[[ 11.2  -9.7  10.6 -48.4  33.8  25.6 -22.3  26.3 -75.0  31.6 -49.9]
 [ 36.1  -7.8  12.4 -51.7  29.1  26.0 -28.8  26.5 -71.2  31.3 -39.7]
 [-50.5 -30.8  -5.5 -26.4  35.4   4.9  -3.9  31.3 -50.1  47.9 -59.7]
 [-59.7 -41.1 -14.9 -19.9  28.6  -3.4  -1.2  32.2 -32.0  54.5 -55.7]]
:
[[-59.7 -41.1 -14.9 -19.9  28.6  -3.4  -1.2  32.2 -32.0  54.5 -55.7]
 [-50.5 -30.8  -5.5 -26.4  35.4   4.9  -3.9  31.3 -50.1  47.9 -59.7]
 [ 11.2  -9.7  10.6 -48.4  33.8  25.6 -22.3  26.3 -75.0  31.6 -49.9]
 [ 36.1  -7.8  12.4 -51.7  29.1  26.0 -28.8  26.5 -71.2  31.3 -39.7]]

[[ 18.6  -3.4]
 [ 30.6 -11.3]
 [ 16.3  -2.7]
 [-28.8 -17.1]
 [-26.6 -14.2]
 [ 56.7 -40.3]]
:
[[ 56.7 -40.3]
 [-28.8 -17.1]
 [-26.6 -14.2]
 [ 30.6 -11.3]
 [ 18.6  -3.4]
 [ 16.3  -2.7]]

[[-49.4 -15.4]
 [ 30.3 -56.5]
 [ 57.5 -32.7]
 [ 47.4 -47.7]
 [ 39.9 -53.0]
 [ 28.9 -56.6]
 [ 60.0 -20.7]]
:
[[ 28.9 -56.6]
 [ 30.3 -56.5]
 [ 39.9 -53.0]
 [ 47.4 -47.7]
 [ 57.5 -32.7]
 [ 60.0 -20.7]
 [-49.4 -15.4]]

[[ 27.4  29.5  13.0  66.7  55.1 -11.6 -24.9  46.7  -8.0 -20.0]
 [  5.2 -23.6 -53.3  -6.2  10.4 -44.4  35.6  16.3  23.6   5.7]]
:
[[  5.2 -23.6 -53.3  -6.2  10.4 -44.4  35.6  16.3  23.6   5.7]
 [ 27.4  29.5  13.0  66.7  55.1 -11.6 -24.9  46.7  -8.0 -20.0]]

[[-26.1 -24.4 -10.6  -8.3  34.2  48.0 -50.2 -19.7  -6.9]
 [-20.6  17.4 -16.7  23.7 -53.5  14.6 -15.5 -40.4  19.4]
 [ -4.3  17.9  16.6  20.9   2.5  -3.2 -39.4 -24.0 -41.7]
 [-51.1  34.9 -10.9 -32.2  21.1 -61.1   7.4 -26.5  18.7]
 [-46.7 -33.2  17.3 -32.8 -44.0  14.1 -66.7 -13.5   4.7]
 [ 48.2  15.7  13.9  -7.0   4.2  -3.2 -57.6   8.2 -15.8]
 [-60.7 -44.8  13.3   4.4 -36.3 -25.2  19.2  23.3  39.8]
 [-62.1  40.7  -0.5 -22.5  17.3  -9.2   8.4 -65.9   9.4]
 [-40.0  -7.4  15.5  25.3   6.9  -7.0  10.9 -43.9  41.2]]
:
[[-60.7 -44.8  13.3   4.4 -36.3 -25.2  19.2  23.3  39.8]
 [-46.7 -33.2  17.3 -32.8 -44.0  14.1 -66.7 -13.5   4.7]
 [-26.1 -24.4 -10.6  -8.3  34.2  48.0 -50.2 -19.7  -6.9]
 [-40.0  -7.4  15.5  25.3   6.9  -7.0  10.9 -43.9  41.2]
 [ 48.2  15.7  13.9  -7.0   4.2  -3.2 -57.6   8.2 -15.8]
 [-20.6  17.4 -16.7  23.7 -53.5  14.6 -15.5 -40.4  19.4]
 [ -4.3  17.9  16.6  20.9   2.5  -3.2 -39.4 -24.0 -41.7]
 [-51.1  34.9 -10.9 -32.2  21.1 -61.1   7.4 -26.5  18.7]
 [-62.1  40.7  -0.5 -22.5  17.3  -9.2   8.4 -65.9   9.4]]

[[  0.5  50.0   0.8  21.9 -38.2 -77.3  23.9]
 [  0.2  18.0  -0.8 -21.3  56.7 -68.7   3.0]]
:
[[  0.2  18.0  -0.8 -21.3  56.7 -68.7   3.0]
 [  0.5  50.0   0.8  21.9 -38.2 -77.3  23.9]]
